Below is a small trained network, with its code and all its weights. Each question gives an input and a target symbol and asks what happens when units are switched off, that is, made to give their printed mean instead of their output.

import numpy as np


def w(rows, s, z=0):
    codes = np.array(rows[::2]) - 128.0
    scale = np.full(codes.shape[1], s)
    scale[-1] = z or s
    return codes * scale


def norm(h):
    return h / np.sqrt((h * h).mean(-1, keepdims=True) + 1e-5)


def f(y):
    return np.maximum(y, 0)


def softmax(a):
    e = np.exp(a - a.max(-1, keepdims=True))
    return e / e.sum(-1, keepdims=True)


def log_softmax(a):
    a = a - a.max(-1, keepdims=True)
    return a - np.log(np.exp(a).sum(-1, keepdims=True))


def net(x, mask):
    ids = ['ΔΞΠαζημστψω'.index(c) for c in x.split()]
    T = len(ids)
    res = E[ids] + P[:T]
    u = 0
    for l in range(2):
        q, k, v = (norm(res) @ M[l].T for M in (Q, K, V))
        z = softmax(np.where(np.tri(T) > 0, q @ k.T / 2**0.5, -1e9)) @ v
        res = res + np.where(mask[u], z, O[l][:, -1]) @ O[l][:, :-1]
        u += 1
        y = f(norm(res) @ A[l][:, :-1].T + A[l][:, -1])
        res = res + np.where(mask[u : u + 16], y, B[l][:, -1]) @ B[l][:, :-1]
        u += 16
    return log_softmax(norm(res)[-1] @ U[:, :-1].T + U[:, -1])


Q, K, V, O, A, B = {}, {}, {}, {}, {}, {}
E = w([
[182,121,98,165,80],'Δ',
[2,142,151,71,84],'Ξ',
[130,189,146,105,80],'Π',
[130,106,126,193,55],'α',
[17,79,38,188,164],'ζ',
[195,158,109,112,88],'η',
[49,140,213,196,81],'μ',
[199,109,122,153,56],'σ',
[117,123,172,242,24],'τ',
[73,137,178,149,129],'ψ',
[242,194,134,71,74],'ω',
],0.018)
P = w([
[173,100,160,199,231],'0',
[183,89,250,138,91],'1',
[113,233,74,170,79],'2',
[180,79,234,135,103],'3',
[111,223,72,151,86],'4',
[188,71,217,127,113],'5',
[115,212,70,138,90],'6',
[186,65,211,118,116],'7',
[117,204,69,123,94],'8',
[191,56,207,104,117],'9',
[122,196,66,113,99],'10',
[195,90,220,123,125],'11',
],0.012)
Q[0] = w([
[153,69,252,141,244],'0.h0',
[106,190,132,158,117],'0.h0',
],0.02)
K[0] = w([
[183,228,234,248,170],'0.h0',
[67,111,116,90,151],'0.h0',
],0.018)
V[0] = w([
[189,185,100,201,201],'0.h0',
[158,212,250,145,89],'0.h0',
],0.013)
O[0] = w([
[178,36,76,62,178,153],'0.h0',
[110,2,94,30,92,253],'0.h0',
],0.009,0.011)
A[0] = w([
[96,115,145,124,106,86],'0.n0',
[150,147,4,139,149,5],'0.n1',
[146,190,151,176,219,97],'0.n2',
[88,222,131,122,116,2],'0.n3',
[85,177,32,132,64,152],'0.n4',
[77,91,103,166,180,58],'0.n5',
[107,103,51,144,148,74],'0.n6',
[75,176,62,83,165,82],'0.n7',
[168,106,110,205,171,107],'0.n8',
[52,99,73,167,125,51],'0.n9',
[95,159,146,77,110,88],'0.n10',
[157,157,120,131,208,38],'0.n11',
[131,102,114,105,142,99],'0.n12',
[119,173,79,63,192,192],'0.n13',
[190,129,153,121,101,102],'0.n14',
[143,109,100,152,102,50],'0.n15',
],0.021,0.0049)
B[0] = w([
[145,110,100,131,117,176],'0.n0',
[114,127,92,255,114,161],'0.n1',
[85,248,66,94,188,163],'0.n2',
[92,145,138,205,31,199],'0.n3',
[143,128,79,77,29,254],'0.n4',
[84,89,146,95,173,141],'0.n5',
[140,155,124,92,87,153],'0.n6',
[68,140,124,54,127,152],'0.n7',
[160,194,187,162,170,151],'0.n8',
[170,133,149,200,102,159],'0.n9',
[149,99,155,170,120,178],'0.n10',
[169,91,138,184,179,138],'0.n11',
[114,129,135,145,101,192],'0.n12',
[160,118,81,53,108,155],'0.n13',
[98,95,130,154,119,196],'0.n14',
[136,138,166,110,127,158],'0.n15',
],0.037,0.0098)
Q[1] = w([
[126,145,251,71,103],'1.h0',
[97,35,128,195,165],'1.h0',
],0.031)
K[1] = w([
[225,117,254,83,181],'1.h0',
[213,79,67,149,215],'1.h0',
],0.028)
V[1] = w([
[1,120,210,106,70],'1.h0',
[93,177,193,76,209],'1.h0',
],0.024)
O[1] = w([
[39,102,137,225,47,170],'1.h0',
[145,162,84,113,7,4],'1.h0',
],0.016,0.015)
A[1] = w([
[74,186,112,49,141,136],'1.n0',
[70,89,199,79,101,2],'1.n1',
[82,180,34,119,110,150],'1.n2',
[207,122,67,94,98,202],'1.n3',
[119,107,227,16,130,116],'1.n4',
[91,146,80,150,75,164],'1.n5',
[54,97,146,143,247,71],'1.n6',
[163,70,212,130,100,72],'1.n7',
[65,146,143,35,83,137],'1.n8',
[167,56,105,74,113,164],'1.n9',
[156,104,141,66,67,79],'1.n10',
[100,137,219,132,71,99],'1.n11',
[220,186,65,110,194,89],'1.n12',
[27,107,230,161,161,91],'1.n13',
[96,70,191,112,110,83],'1.n14',
[236,222,138,103,116,158],'1.n15',
],0.016,0.0082)
B[1] = w([
[127,192,58,106,95,147],'1.n0',
[21,31,85,120,159,154],'1.n1',
[150,165,151,142,214,197],'1.n2',
[170,79,244,143,177,222],'1.n3',
[148,192,30,164,85,190],'1.n4',
[129,167,70,79,188,253],'1.n5',
[153,113,140,253,152,162],'1.n6',
[83,164,129,141,211,195],'1.n7',
[108,90,172,207,169,184],'1.n8',
[65,142,120,87,43,250],'1.n9',
[151,212,105,161,163,195],'1.n10',
[150,138,212,74,138,197],'1.n11',
[3,178,143,100,38,151],'1.n12',
[209,123,149,53,60,179],'1.n13',
[155,178,77,156,172,197],'1.n14',
[130,59,11,123,102,166],'1.n15',
],0.027,0.011)
U = w([
[162,192,199,111,137,233],'Δ',
[128,91,178,180,146,212],'Ξ',
[183,154,112,200,165,156],'Π',
[83,90,66,167,132,71],'α',
[44,167,169,115,171,103],'ζ',
[214,140,111,129,91,132],'η',
[126,252,103,152,154,61],'μ',
[119,171,93,48,82,49],'σ',
[153,140,123,83,190,254],'τ',
[104,82,164,83,109,157],'ψ',
[102,160,159,189,51,56],'ω',
],0.017,0.004)

Each question gives the input, a string of symbols that net reads in full, and the target symbol t.
The units are the heads (2 rows each of Q, K, V and O) and the neurons (one row each of A and B). Each row of codes is followed by its name. A weight is (code - 128) times the scale printed after its matrix; where a second scale follows, it is the last column's (O, A, B and U).
mask holds one flag per unit, layer by layer, with each layer's heads first. A switched-off unit (its flag False) gives its mean, the last column of its rows in O or B, instead of its output. The means were averaged over made-up inputs and are rounded, as every weight is.
A unit's drop is (log p(t) with every unit on - log p(t) with that unit switched off) / (log p(t) with every unit on - log p(t) with every unit switched off).
The circuit of an input: a set's keep is (log p(t) with only the set's units on - log p(t) with every unit switched off) / (log p(t) with every unit on - log p(t) with every unit switched off). Starting from the 12 units with the biggest drops (on a tie, the unit counted first), units are removed one at a time, each time the one whose removal leaves the highest keep (on an exact tie, the one counted first), for as long as the keep stays at least 0.8.
units of the circuit, in order: the units of the circuit, biggest drop first
unit that matters most: the unit with the biggest drop
top k neurons: the k neurons with the biggest drops, biggest first
k most important neurons of layer l: the k neurons of layer l with the biggest drops, biggest first
input Ξ Π ψ, target ω: units of the circuit, in order -> (0.n3, 0.h0)
input ψ Π Π ψ α σ τ ψ α, target η: units of the circuit, in order -> (0.n4, 0.n3, 1.n3, 0.n9)
input ω Π ψ Δ α Ξ Π τ, target Π: 2 most important neurons of layer 1 -> (1.n6, 1.n4)
input ζ τ Π η α ψ α Δ τ ζ η μ, target η: unit that matters most -> 0.n4
input α ω η Π τ Δ τ α, target Δ: 3 most important neurons of layer 0 -> (0.n1, 0.n8, 0.n3)
input Π σ σ τ Δ Π σ τ σ τ Ξ, target ω: units of the circuit, in order -> (0.h0, 0.n3)
input ω Δ σ ζ τ Δ Π Ξ η Π Π Δ, target Π: units of the circuit, in order -> (0.n4, 1.n6, 0.n3)
input Π Π ω Π Π Ξ η η η Ξ ω, target ω: units of the circuit, in order -> (0.h0, 0.n3)
input Δ ψ μ Π, target σ: 3 most important neurons of layer 1 -> (1.n4, 1.n12, 1.n9)
input α Π η Π ψ Δ Δ ω, target Δ: top 4 neurons -> (0.n1, 0.n8, 0.n3, 1.n3)
input η Π α Π Π τ η Δ μ ψ τ Δ, target τ: units of the circuit, in order -> (0.n4, 1.h0, 0.n3)
input η ζ ψ Δ Δ Π Δ η, target τ: units of the circuit, in order -> (1.h0, 0.n4, 0.n3)
input μ Ξ Π α ζ Π Π Δ τ Δ, target ψ: top 3 neurons -> (0.n5, 1.n13, 0.n1)
input ζ α Π Π τ, target μ: units of the circuit, in order -> (0.h0, 0.n2)
input Δ σ Π τ η τ Δ σ, target σ: most important neuron of layer 1 -> (1.n4)
input μ ω σ Δ μ τ Π ψ Π ζ, target ψ: top 3 neurons -> (0.n5, 0.n6, 1.n13)
input ψ η Π ψ Π η, target ω: top 2 neurons -> (0.n5, 0.n4)
input Δ ψ Π ψ ψ τ Π α ω ζ Δ Δ, target σ: 3 most important neurons of layer 0 -> (0.n8, 0.n3, 0.n4)
input ζ Π ζ α Π Ξ Δ τ η Π, target η: top 4 neurons -> (0.n4, 0.n11, 1.n15, 1.n3)
input Δ Π Δ Δ, target σ: top 4 neurons -> (0.n8, 0.n3, 1.n12, 1.n4)
input τ τ η μ Π η Π, target σ: top 2 neurons -> (0.n4, 0.n3)
